Each row has a class, written after it.
[-50  38  15 -32  12 -83 -13  -6  19  18 -11  41 -65 -19  48  20  46  27
  36 -17 -24 -86 -25  26  67 -62   6 -30 -32  45   1  16  18  50  31] -> k_227
[-13  32   1  -9  -5  13  38  25  61  38 -28 -51   6  33  15  -7  56 -17
  -5 -34   5 -47 -11 -35 -11 -20 -39 -57 -15  27  -9 -13 -22  10  -1] -> k_298
[-37   0   3  -3 -12 -45  14  -5  -4   1  62  29 -80 -50 -23 -27 -38  32
  10 -12  26 -35  37 -13  75 -15   4  13  11  67  25  -4 -26 -35  75] -> k_282
[-16 -11  84 -24   8 -28  -2 -11  25 -31   3  20 -26  31   7  26  82  11
  19 -33  -8 -19 -25 -33 -18 -50  10 -46  -1 -35 -61  23   1  26 -15] -> k_406
[-23  19  -7 -31   6 -20  20 -32  24  19   9   1 -41  42  64 -15  71  41
  21 -26  14 -38 -29 -23   3 -65 -28   5   1  -8   8  20  19  40  46] -> k_282
[  2  -4  64 -38 -45 -30 -16 -26 -28 -39  -6  12  24  22 -24  17  62 -15
  -8 -39 -21 -14  28  57  35 -81  14 -35   0  -3 -37 -16  24 -30 -79] -> k_361
[-12   6  11  10  48 -62  31  13  28   5 -13  47 -62  -4  41  10  31  18
   8  29 -16 -26  22 -64  51  14  50 -33 -13   7 -22  -9 -19  24  37] -> k_340
[ -9 -11  24 -26  44 -21  20  -2   1  -2   9  -1 -56  43 -22 -19  17 -37
   8  -4  19   8  24 -31   5  15 -21  -9  20  -9 -44  21 -62 -18 -46] -> k_238
[-17   3 -60  -5  19  14  73  44  29   5 -20 -11  18  -1  28 -11  -1 -48
 -17  -1 -26 -15  11  26  46 -31  -1  28 -22  78  18 -29 -57  18 -41] -> k_238
[-13   0  20  -7 -36   5 -17  21  13 -17   2  17  15  -3  26   8 -23  24
  23  -3 -27  -5 -37  21  16  -7  37  10   4  -9  -1  14  14  21  10] -> k_340
[-70 -22  23 -40 -25 -35 -36  14   6 -18  33  60 -19   5  61  16 -59 -14
  52  35 -39 -36 -11  24  34 -50 -58  -3   5  54 -31  61 -14  28  39] -> k_406
[-21   7  54  22 -36 -14 -30  -8 -27 -30  29  38  17 -17  57  18  15  49
 -15  34  -9 -27 -12  19  49 -11 -14 -30 -30  41  22 -53  46 -23  31] -> k_406
[ 17  36 108  27 -14  -4 -16 -22   3 -20   2 -14  27  -8 -40   9  73   7
  -1 -31 -19  -5  -4  15 -29  10  66 -22   4 -35 -24 -18  29 -52 -45] -> k_340
[-14 -25  39 -47  15 -56 -24   9  34 -32  -4   1 -30  22  19  22  77  40
 -16 -25  32 -80   3 -75  40   6  -1 -53 -31 -14 -12  25  -3  32 -58] -> k_227
[-28  59  74   6  11  -7   7 -33  43  38 -26 -16 -28 -17   9  -6  87  49
   0 -47   8 -48 -21   1 -32 -20   0 -74 -32  18 -27 -39  14   3  10] -> k_282
[ 19  22   9 -21 -45 -44  17   2  20 -29  13  53   4 -58  -6  -4  42  24
  22 -13 -23 -27  -6  91  81 -84  87  20  29   1  10 -16  13 -12  33] -> k_340
[ -17   -8   99   15   15  -47   34  -13   -5   -3  -34   47  -57   70
   47   49   39   13   -8  -38   -8  -46  -17 -108   18   22   -2  -48
  -22  -20  -13  -11   15   21  -46] -> k_227
[-61  31  18 -28 -14 -26  30 -18  33  19 -12  18 -52  10  19 -29  55   8
  42  -6  -8 -59 -26  15   7 -56 -23  -7 -14  27 -22  19  25  22   4] -> k_298
[ 19  59  31  15  21 -10  -4   7  30  42 -32 -11  -2   0  28  16  44  27
 -13 -14  18 -35  -4  28   3  -4 -24 -52  -9  10  26 -30  -7  -7  16] -> k_227
[-17   4 -21  13  -2 -28  -1  37  20   2  10  37 -62 -44  14 -10 -51  45
 -11  21  29 -33   0  38  98   3  16   5  -9  41  47 -31 -21   3  34] -> k_227
[-27 -32  29 -28 -66  21  10  -8  -9 -38  18  21  28 -15  39  27   8  10
  30  -1 -15  -3 -50  16  -7 -49  30  52  12  -9 -39  13   4   8   4] -> k_340
[-47 -24 -26 -36 -22  29  55   0  27  21 -23   1   7 -15  59  -7 -30 -28
  19  29 -18 -23 -63  50  32 -61 -30  26  -5  49 -36  10 -54  29   9] -> k_238
[ -1   2 -24 -13 -19   1  11   3  10  -6 -16  44   3 -18  45  24   1   8
  11  28  12  16 -29  81  33 -91 -29  42  -8  36 -12 -11  -3  -2   6] -> k_227
[-18  -8  57 -23  10 -52  -1 -13   4 -22  16  26  -4 -37  18  20  68  21
   6   3 -23 -57  17 -38  24  -7  32 -33 -20   2 -20   8  33  46   6] -> k_406
[-13  25  -9  -3  35 -55  18   0  17  18  36  25 -77  21   6 -17 -26  36
  22 -10   5 -43  31 -30  62   9 -15 -25   1  50  64  35 -27 -38  70] -> k_238
[  4  23  55  30  -5   7 -28  52   4  13 -19  23 -19 -16   3   8  -1  11
 -16 -19   6 -52 -17  34  20  43  -6 -63  23  10  27 -43 -33  -9  34] -> k_457
[ -2  23  18  19 -19  -3  -9  -2   8  -8 -40  50  24  12  77  30  29  47
  -3  21 -14  -2  -3  16   6 -15  -5 -63 -18  30  -2 -43  10 -26  36] -> k_340
[ -8  36  25  40   2 -39  23   0  18  -6  10  49 -38 -21  24   5 -19  67
 -31  25   3 -14  17  -9  52  40   8 -20 -27  18  46 -48  31 -23  47] -> k_406
[-35 -15  47 -16 -74   7  28 -18  -3 -14 -20  19 -16 114  27  45 -47 -16
  14 -70 -38   8 -40  11  -4 -72 -31 -11  19 -22 -27  31  -5 -23 -27] -> k_361
[-15  29 -40 -11 -22  -2  48  40  -1  26 -23  21   1   7  12  -8  29 -44
  20 -20 -26 -21 -23  -6  33 -68 -27   8  13  66  17 -25 -17  10  56] -> k_298
[-61  -8  31 -16 -18 -69   3 -19 -13   1  12  71 -55 -10  19  13 -32   5
  33  16 -67 -68  31 -28  82 -37  14 -21 -21  72   8  21  30  -3  33] -> k_361
[-39 -11  -7  27  26 -18 -25   8   5   0 -36  75 -47 -17  23  24  -3  71
   8  34 -22 -20  -7 -28  35  -7  37 -48 -34  19  12   7  20  17  69] -> k_361
[-45 -28 -31 -22 -21  -4   3  10  46   5 -41  29   7 -21  72  21 -25   0
   9  37  -6 -51 -41  54  49 -80 -43 -11 -11  56 -17  35 -41  21  26] -> k_227
[-30   5  65  32  -6 -42  35  -2  -1  -8   6  51 -61 -45  36  16  41  53
  10   3 -15 -43 -30 -21  72 -13  94 -25 -21  13 -10 -55   7   4  57] -> k_340
[ 23  15   8 -28 -17  18   9  14  40  11 -28 -44  21   0  -1 -19  33 -38
  -8 -26 -12 -35 -20  47   4 -29 -25 -21  14  21  -2 -21 -14  16 -30] -> k_457
[ 18  30  96  21 -50 -26  19 -10 -71  -6  31  19  -4 -20 -34  28 -13   4
 -20 -54  -4  20 -14  35  12  47  47  21  41 -78   2 -39  32  -2  14] -> k_406
[-42  56 -16  -3 -22  14  32  22  28  46 -19   6 -17  27  21 -31  10 -39
  37 -19 -31 -42  12  -1  -6 -50 -71 -29   4 114  26 -33 -15 -21  43] -> k_298
[-16  18 -59 -19  -8   3  40   7  35  24   5 -35 -20 -73   2 -40 -27  68
 -15  -3  36 -29  -1  79  66   1  18  -3 -27  52  55 -15 -29   6  47] -> k_238
[ -4  -1  14 -11  12 -36  65 -23  19 -10   4 -22 -33  56  -1   7 -16  -1
   6 -48 -14  22 -17  20  45 -47  10  10 -36  -4  -8  53   3   2 -58] -> k_238
[-18   1  40 -18 -30 -14 -10  26   4 -16  20  43  42  25  66  50   9 -16
  16 -16 -42 -68  10  -2  53 -42 -36 -56 -25  86   5 -13 -14 -26 -20] -> k_238
[-24  22  31   2 -17 -35   4 -47  74  -7  -7 -20 -11 -44 -22   7  64  61
 -13 -48  -3 -59 -59  62  35 -73  67 -32 -35 -35 -35  38  38   5  -2] -> k_282
[-29   6  27 -29   0 -43  38 -44  41  13  18  13 -46 -10  11 -26  25  16
   7  -1  11 -53   2   3  29 -23   5  30  12 -30 -21  37  13  26 -11] -> k_282
[-20  31 -22  36   2 -25   9 -32  34  12 -40  74 -31 -42  14  -8  32  52
 -14   8 -17 -52  -4   2  33  -9  37 -32   9  12  26 -23  27 -12  77] -> k_282
[ 10  16  47  -6  -6 -39  18 -22  28   9 -25 -36 -30 -16  -5  -6  60  38
 -25 -39   4 -69 -38  -9  46  -1  12 -65 -25   2  18 -11  20   0  22] -> k_457
[ 23 -17  -3  15 -16  17  33   2 -18 -29  14  -2 -67  29 -57 -23 -35 -15
 -13 -31  25  50 -23 -10  -1  19   2  61  40 -25  11 -16 -13 -39  -1] -> k_457
[-14 -56 -11 -27 -12  21   6  -9  30 -39 -24  32  11  18  47   2   3   1
   4  35   4  23 -10  28  -9 -47 -19  -5  20 -32 -52  25 -11  47 -20] -> k_406
[-54 -31   8  20 -47  -2  44  24   9 -43  -4  80 -23 -25  60  31 -22  47
 -23   9   5 -29 -32  41  54 -22  27  11   2   0  -1 -36 -23  20  35] -> k_406
[-58  22  33  15  18 -66  25 -32  -1  15   2  61 -91 -31  42   8  71  52
  -4  -2   0 -77 -42 -48  59 -15  41 -18 -17  -2 -19 -27  13  19  78] -> k_282
[ -1 -19  -9 -23 -18  -9  21 -22  -5 -22 -14  -4  26  -3  17  10  43   4
 -20 -23  -8 -38  -5  23  37 -12  29 -17  -3 -16  -2   9   2  11 -35] -> k_238
[ 23  56  41  28  17   7  -7  14  -5  35 -34  20 -20 -43 -28 -15  20  24
 -14   1  22  -1   8   3  -6  44  -3 -21   3  31  35 -82   1 -26  16] -> k_227
[-29  16  17 -22   5 -44   9 -27 -29   3  17  26  -4  -9  13  14  37 -34
  31  -5 -47 -47 -15  35  28 -34  23  33   8   2 -15  50   9   9  -1] -> k_238
[-19  19   9  -2   3   4   4  32   1  12 -30  23  -9  34   8  -7  85 -22
   8 -34  -1 -54  20 -49 -20   3 -18 -59  29  13   3 -24 -18  13  12] -> k_298
[-14  -1  47  22  42 -42   4 -30 -24  -7  -6  63 -64  -5  17   0 101  37
  10 -13   6 -29 -14 -37  25 -33  55 -18  12 -39 -17  -6  23  32  41] -> k_282
[  8  -1  65 -13 -27 -27  22 -26  -6 -19  31  17 -37   9 -23  12 -18  32
   7 -53  17   1  36  17  39   2  11 -42 -11  13  -5 -11   4 -42 -42] -> k_238
[-16 -36  41  54  20  -4  22  13 -16 -17  -1  72 -38 -42  31  17   1  42
  -3  54   3  -1   6 -73  32  50  72  -9  -2   5  -8 -40 -14  -6  54] -> k_340
[-24  -3  37 -16  31 -30  28 -14  16  -4   6  24 -60 -17 -12 -14  84  13
  10 -17  17 -20 -27 -25  10 -43  41  27   5 -37 -50   8  -4  41  -7] -> k_282
[  8   7  27 -31 -10   5 -44  38  43  12 -23  18  35  -3  25  28   5 -39
  29  -6 -51 -60 -12  -5 -12 -14 -47 -58   2  52 -18  16  -4  30   0] -> k_457
[-15  -6  70  11 -37  32   4 -37  27 -34  -2  -9  37 -31   3  23  55   7
  -4  -2  -7  12 -40 103 -35 -69  38   0 -10 -42 -75  -9  27   3 -56] -> k_406
[-44   7  -8 -34 -26 -20 -29  36  11 -24  16  45  18  48  74  31  11 -32
  24  -7 -61 -56  16 -50  11 -48 -72 -41  -3  99   9  -7 -15   4  34] -> k_406
[  1  -8 -13  28 -38  46  41  53  23  -4   3 -10  21  -5  10  12  19   9
 -27 -11  35  -9 -23   9  27 -23   4  -2  -7  11   8 -54 -23 -13   7] -> k_298
[-12  62  22   4   5 -30 -19  26 -13   8  19  82 -13 -19   0 -11  27  12
  11  -4  -6 -38  40  -4  14  -2 -30  15  22  62  47 -39   1 -36  43] -> k_282
